Below are the code and all the weights of a small trained network. Each question names an input and a class and asks about switching units off, where a switched-off unit gives its printed mean instead of its output.

import numpy as np


def w(rows, s, z=0):
    codes = np.array(rows[::2]) - 128.0
    scale = np.full(codes.shape[1], s)
    scale[-1] = z or s
    return codes * scale


def norm(h):
    return h / np.sqrt((h * h).mean(-1, keepdims=True) + 1e-5)


def f(y):
    return np.maximum(y, 0)


def log_softmax(a):
    a = a - a.max(-1, keepdims=True)
    return a - np.log(np.exp(a).sum(-1, keepdims=True))


def net(x, mask):
    res = np.array(x, float).reshape(1, 3) / 4 @ E
    u = 0
    for l in range(3):
        y = f(norm(res) @ A[l][:, :-1].T + A[l][:, -1])
        res = res + np.where(mask[u : u + 12], y, B[l][:, -1]) @ B[l][:, :-1]
        u += 12
    return log_softmax(norm(res)[-1] @ U[:, :-1].T + U[:, -1])


A, B = {}, {}
E = w([
[140,195,60,58,3,80,148],'x0',
[174,181,54,87,209,119,120],'x1',
[73,29,51,162,82,226,89],'x2',
],0.007)
A[0] = w([
[188,59,164,210,9,162,134,8],'L0N1',
[72,111,127,81,177,151,82,191],'L0N2',
[96,90,129,163,107,144,51,108],'L0N3',
[133,108,91,68,85,115,208,62],'L0N4',
[146,76,127,218,96,50,254,2],'L0N5',
[130,71,70,112,124,122,113,91],'L0N6',
[122,161,100,35,118,204,177,119],'L0N7',
[173,113,178,221,166,140,81,41],'L0N8',
[164,233,174,93,162,120,139,144],'L0N9',
[123,149,129,125,70,144,149,63],'L0N10',
[114,74,106,143,136,146,146,52],'L0N11',
[153,176,90,99,133,181,86,106],'L0N12',
],0.0085,0.0023)
B[0] = w([
[127,227,129,188,130,126,88,243],'L0N1',
[166,119,129,180,98,111,169,193],'L0N2',
[186,161,176,11,68,130,127,212],'L0N3',
[119,1,115,174,134,156,42,197],'L0N4',
[155,215,111,142,120,160,112,168],'L0N5',
[189,179,132,137,121,138,176,187],'L0N6',
[102,54,127,188,162,97,81,193],'L0N7',
[186,111,141,106,171,69,94,210],'L0N8',
[99,63,137,140,98,174,195,254],'L0N9',
[29,29,152,245,137,68,122,179],'L0N10',
[197,172,107,128,108,136,145,174],'L0N11',
[56,164,164,158,108,116,181,184],'L0N12',
],0.0068,0.0055)
A[1] = w([
[91,134,30,97,182,107,150,98],'L1N1',
[100,141,200,101,111,2,157,129],'L1N2',
[185,130,34,86,179,158,120,66],'L1N3',
[106,72,193,102,103,115,200,94],'L1N4',
[173,106,147,134,121,208,98,30],'L1N5',
[45,80,171,219,83,157,147,101],'L1N6',
[136,87,42,156,56,222,83,141],'L1N7',
[242,72,167,129,96,126,78,119],'L1N8',
[62,130,83,47,90,39,75,58],'L1N9',
[95,103,79,176,213,163,169,164],'L1N10',
[87,97,197,113,83,138,61,5],'L1N11',
[152,127,129,139,188,233,89,86],'L1N12',
],0.0083,0.0023)
B[1] = w([
[6,165,228,141,95,141,102,161],'L1N1',
[115,154,121,55,123,182,113,208],'L1N2',
[116,117,199,147,130,183,142,167],'L1N3',
[205,140,108,80,147,94,130,178],'L1N4',
[72,144,158,69,127,85,146,166],'L1N5',
[157,140,83,151,137,158,112,235],'L1N6',
[208,171,142,2,165,146,184,254],'L1N7',
[110,79,104,207,197,114,171,205],'L1N8',
[65,73,105,201,96,92,85,164],'L1N9',
[122,176,210,192,120,138,81,191],'L1N10',
[93,125,177,119,155,156,135,173],'L1N11',
[83,118,121,44,140,25,54,174],'L1N12',
],0.0077,0.0072)
A[2] = w([
[182,120,133,204,100,159,147,58],'L2N1',
[73,179,171,155,112,157,100,21],'L2N2',
[202,91,67,176,146,124,164,101],'L2N3',
[118,139,8,76,108,204,83,122],'L2N4',
[181,166,137,152,172,104,90,224],'L2N5',
[84,78,82,136,101,70,145,90],'L2N6',
[132,118,130,107,98,87,154,82],'L2N7',
[145,70,128,157,156,172,57,85],'L2N8',
[63,97,59,139,116,83,138,134],'L2N9',
[102,140,192,166,179,146,124,129],'L2N10',
[140,100,90,168,24,125,129,4],'L2N11',
[111,133,189,132,123,183,121,63],'L2N12',
],0.011,0.0022)
B[2] = w([
[123,182,48,182,164,178,135,167],'L2N1',
[46,116,165,202,81,201,145,202],'L2N2',
[113,196,160,188,56,150,107,168],'L2N3',
[109,102,171,105,168,64,143,235],'L2N4',
[134,91,12,106,63,109,130,232],'L2N5',
[115,82,109,154,254,91,97,166],'L2N6',
[145,90,157,119,188,135,206,149],'L2N7',
[178,139,92,182,131,16,174,182],'L2N8',
[186,93,93,165,173,62,58,171],'L2N9',
[72,133,116,109,84,179,86,253],'L2N10',
[113,89,153,100,209,110,94,201],'L2N11',
[71,154,170,113,100,133,161,197],'L2N12',
],0.0073,0.0067)
U = w([
[143,63,117,163,169,72,88,248],'0',
[212,157,143,1,109,181,203,91],'1',
[52,164,178,179,56,212,121,94],'2',
[206,176,41,214,59,174,149,70],'3',
],0.014,0.0016)

Each question gives the input, the list of numbers given to net, and the class t.
The units are the neurons (one row each of A and B). Each row of codes is followed by its name. A weight is (code - 128) times the scale printed after its matrix; where a second scale follows, it is the last column's (A, B and U).
mask holds one flag per neuron, layer by layer. A switched-off neuron (its flag False) gives its mean, the last column of its row in B, instead of its output. The means were averaged over made-up inputs and are rounded, as every weight is.
A unit's drop is (log p(t) with every unit on - log p(t) with that unit switched off) / (log p(t) with every unit on - log p(t) with every unit switched off).
unit that matters most: the unit with the biggest drop
k most important neurons: the k neurons with the biggest drops, biggest first
k most important neurons of layer l: the k neurons of layer l with the biggest drops, biggest first
drop when u is switched off: that unit's drop, to one decimal
input [1,2,-2], class 3: unit that matters most : L0N9
input [7,8,0], class 2: 2 most important neurons : (L1N1; L0N3)
input [-7,8,-2], class 2: 4 most important neurons of layer 0 : (L0N3; L0N4; L0N7; L0N9)
input [-1,0,-3], class 3: 3 most important neurons of layer 1 : (L1N7; L1N4; L1N12)
input [0,8,-7], class 2: 3 most important neurons : (L0N3; L1N1; L1N7)
input [-7,8,7], class 2: 4 most important neurons : (L1N3; L1N10; L0N4; L2N10)
input [7,-6,7], class 0: 2 most important neurons : (L0N10; L2N11)
input [4,3,5], class 1: 3 most important neurons : (L1N7; L0N6; L2N4)
input [-6,-6,5], class 0: 2 most important neurons : (L1N12; L0N8)
input [1,3,3], class 3: 3 most important neurons : (L0N12; L0N2; L0N7)
input [0,3,4], class 1: 2 most important neurons : (L1N7; L0N8)
input [6,-1,5], class 0: 2 most important neurons : (L0N10; L0N7)
input [-7,-4,8], class 1: 2 most important neurons of layer 0 : (L0N3; L0N10)
input [1,5,4], class 2: 4 most important neurons : (L1N10; L1N1; L0N12; L0N9)
input [7,7,-6], class 0: most important neuron : (L1N9)
input [8,-3,-7], class 0: 2 most important neurons : (L1N7; L1N9)
input [6,-3,7], class 1: 3 most important neurons : (L1N7; L0N6; L0N8)
input [0,6,5], class 2: 4 most important neurons of layer 0 : (L0N12; L0N4; L0N9; L0N7)
input [1,5,-4], class 2: 3 most important neurons of layer 1 : (L1N1; L1N7; L1N10)
input [3,0,0], class 3: 4 most important neurons of layer 1 : (L1N6; L1N12; L1N2; L1N5)
input [-1,3,2], class 3: unit that matters most : L0N2
input [3,4,0], class 2: 2 most important neurons of layer 0 : (L0N3; L0N2)
input [8,8,-6], class 0: 2 most important neurons of layer 2 : (L2N9; L2N6)
input [6,4,8], class 1: drop when L0N6 is switched off : 0.5
input [-4,3,6], class 1: drop when L1N7 is switched off : 0.1
